Below is a small trained network, with its code and all its weights. Each question gives an input and a class and asks what happens when units are switched off, that is, made to give their printed mean instead of their output.

import numpy as np


def w(rows, s, z=0):
    codes = np.array(rows[::2]) - 128.0
    scale = np.full(codes.shape[1], s)
    scale[-1] = z or s
    return codes * scale


def f(y):
    return y / 2 * (1 + np.tanh(0.7978845608 * (y + 0.044715 * y**3)))


def log_softmax(a):
    a = a - a.max(-1, keepdims=True)
    return a - np.log(np.exp(a).sum(-1, keepdims=True))


def net(x, mask):
    res = np.array(x, float).reshape(1, 8) / 4 @ E
    y = f(res @ A[0][:, :-1].T + A[0][:, -1])
    res = res + np.where(mask, y, B[0][:, -1]) @ B[0][:, :-1]
    return log_softmax(res[-1] @ U[:, :-1].T + U[:, -1])


A, B = {}, {}
E = w([
[46,115,177,87,134,115,85,11,115],'x0',
[129,128,130,130,128,128,129,127,128],'x1',
[134,204,100,166,49,94,145,79,144],'x2',
[129,117,173,71,38,165,128,165,101],'x3',
[127,130,127,127,128,127,125,131,129],'x4',
[47,137,145,157,144,99,207,156,49],'x5',
[114,193,160,119,164,249,168,117,162],'x6',
[112,100,134,90,120,92,211,127,223],'x7',
],0.011)
A[0] = w([
[168,151,125,148,109,166,37,120,82,146],'N0',
[143,189,158,154,86,85,155,89,133,33],'N1',
[120,90,88,150,142,55,98,132,128,71],'N2',
[117,168,125,179,187,214,154,138,173,80],'N3',
[209,147,69,173,130,133,168,239,141,35],'N4',
[110,63,68,153,110,16,103,136,101,45],'N5',
[104,162,169,62,62,204,139,167,122,67],'N6',
[121,211,97,143,37,94,139,107,149,107],'N7',
[139,88,168,78,33,95,111,165,97,93],'N8',
[140,179,141,174,134,164,68,131,68,93],'N9',
[26,150,117,186,163,104,174,154,82,69],'N10',
[218,102,98,97,110,158,44,89,197,86],'N11',
[81,125,143,80,130,115,95,60,114,30],'N12',
[101,227,164,117,181,190,178,84,135,73],'N13',
[113,133,106,138,136,122,83,146,66,46],'N14',
[132,213,89,181,90,100,122,86,145,69],'N15',
[85,113,177,110,143,120,103,22,134,3],'N16',
[118,143,56,203,254,84,135,84,167,50],'N17',
[117,130,170,105,101,109,220,147,36,71],'N18',
[161,91,142,75,106,110,162,103,218,87],'N19',
[112,116,175,91,127,84,216,146,222,139],'N20',
[115,19,177,85,234,139,95,202,134,68],'N21',
],0.011,0.0039)
B[0] = w([
[83,70,79,143,168,108,161,144,175,201],'N0',
[149,111,105,90,135,153,188,104,96,172],'N1',
[191,109,146,119,102,150,80,115,150,182],'N2',
[216,88,154,114,86,96,75,110,129,211],'N3',
[56,180,191,58,34,50,132,209,92,249],'N4',
[251,79,168,119,90,150,113,119,187,226],'N5',
[128,132,100,180,86,148,34,67,116,209],'N6',
[141,131,91,94,156,177,191,79,56,220],'N7',
[128,133,129,197,105,184,26,67,131,218],'N8',
[93,1,50,97,172,69,154,183,167,182],'N9',
[110,205,144,163,196,128,166,118,231,206],'N10',
[125,251,163,173,193,162,192,153,192,242],'N11',
[106,166,188,73,81,57,142,198,120,192],'N12',
[238,67,173,124,90,120,100,113,171,216],'N13',
[113,80,113,111,121,137,169,141,172,159],'N14',
[119,119,151,94,144,176,173,93,70,201],'N15',
[74,163,168,74,58,63,134,203,98,208],'N16',
[84,166,66,219,96,159,24,112,65,220],'N17',
[114,198,137,163,188,159,131,154,195,200],'N18',
[76,85,87,136,175,126,140,148,160,211],'N19',
[89,33,69,120,165,99,106,142,136,226],'N20',
[146,137,134,118,134,184,226,59,24,238],'N21',
],0.0096,0.013)
U = w([
[101,141,193,74,58,54,137,185,103,83],'0',
[250,63,178,121,95,130,102,111,185,57],'1',
[129,186,152,163,194,149,167,136,216,130],'2',
[150,96,127,100,145,180,216,84,23,130],'3',
[89,16,66,120,165,90,144,146,175,107],'4',
[110,131,109,189,96,156,24,96,96,254],'5',
],0.012,0.0064)

Each question gives the input, the list of numbers given to net, and the class t.
The units are the neurons (one row each of A and B). Each row of codes is followed by its name. A weight is (code - 128) times the scale printed after its matrix; where a second scale follows, it is the last column's (A, B and U).
mask holds one flag per neuron, in row order. A switched-off neuron (its flag False) gives its mean, the last column of its row in B, instead of its output. The means were averaged over made-up inputs and are rounded, as every weight is.
A unit's drop is (log p(t) with every unit on - log p(t) with that unit switched off) / (log p(t) with every unit on - log p(t) with every unit switched off).
The circuit of an input: a set's keep is (log p(t) with only the set's units on - log p(t) with every unit switched off) / (log p(t) with every unit on - log p(t) with every unit switched off). Starting from the 12 units with the biggest drops (on a tie, the unit counted first), units are removed one at a time, each time the one whose removal leaves the highest keep (on an exact tie, the one counted first), for as long as the keep stays at least 0.8.
units of the circuit, in order: the units of the circuit, biggest drop first
unit that matters most: the unit with the biggest drop
k most important neurons: the k neurons with the biggest drops, biggest first
drop when u is switched off: that unit's drop, to one decimal
input [-1,1,7,1,-3,5,-2,5], class 3: unit that matters most => N7
input [2,-1,-8,8,-3,-1,-5,-8], class 3: 3 most important neurons => [N21 N17 N20]
input [-6,-1,7,4,4,7,-1,3], class 2: 2 most important neurons => [N18 N10]
input [3,5,-4,-3,-2,-7,3,8], class 4: 4 most important neurons => [N20 N19 N10 N18]
input [-8,-5,3,8,0,-7,1,-2], class 0: 2 most important neurons => [N4 N17]
input [0,-8,5,-2,-7,-2,-5,-3], class 1: 3 most important neurons => [N5 N21 N2]
input [1,-5,8,-8,-8,-3,8,7], class 1: 2 most important neurons => [N13 N3]
input [8,8,0,7,1,-6,6,6], class 0: 2 most important neurons => [N16 N12]
input [-6,-2,1,-6,-6,-4,-4,-6], class 0: 3 most important neurons => [N4 N8 N20]
input [1,-1,-7,-7,-4,-7,1,-5], class 2: 2 most important neurons => [N11 N7]
input [6,-3,-4,-8,3,-7,-8,8], class 1: 2 most important neurons => [N5 N2]
input [1,-1,6,6,-7,-5,3,5], class 3: 3 most important neurons => [N7 N17 N10]
input [2,-3,0,-8,1,6,-3,-8], class 4: 4 most important neurons => [N9 N14 N11 N8]
input [3,-5,-8,-2,-7,3,-1,5], class 3: units of the circuit, in order => [N21]
input [-7,0,5,-3,5,7,0,-6], class 0: 2 most important neurons => [N4 N11]
input [3,-6,-8,-7,4,5,6,0], class 3: drop when N2 is switched off => 0.1
input [6,-3,-2,3,-8,4,0,7], class 4: drop when N19 is switched off => 0.7
input [-2,-3,-4,7,2,-2,3,-2], class 5: drop when N6 is switched off => 0.5
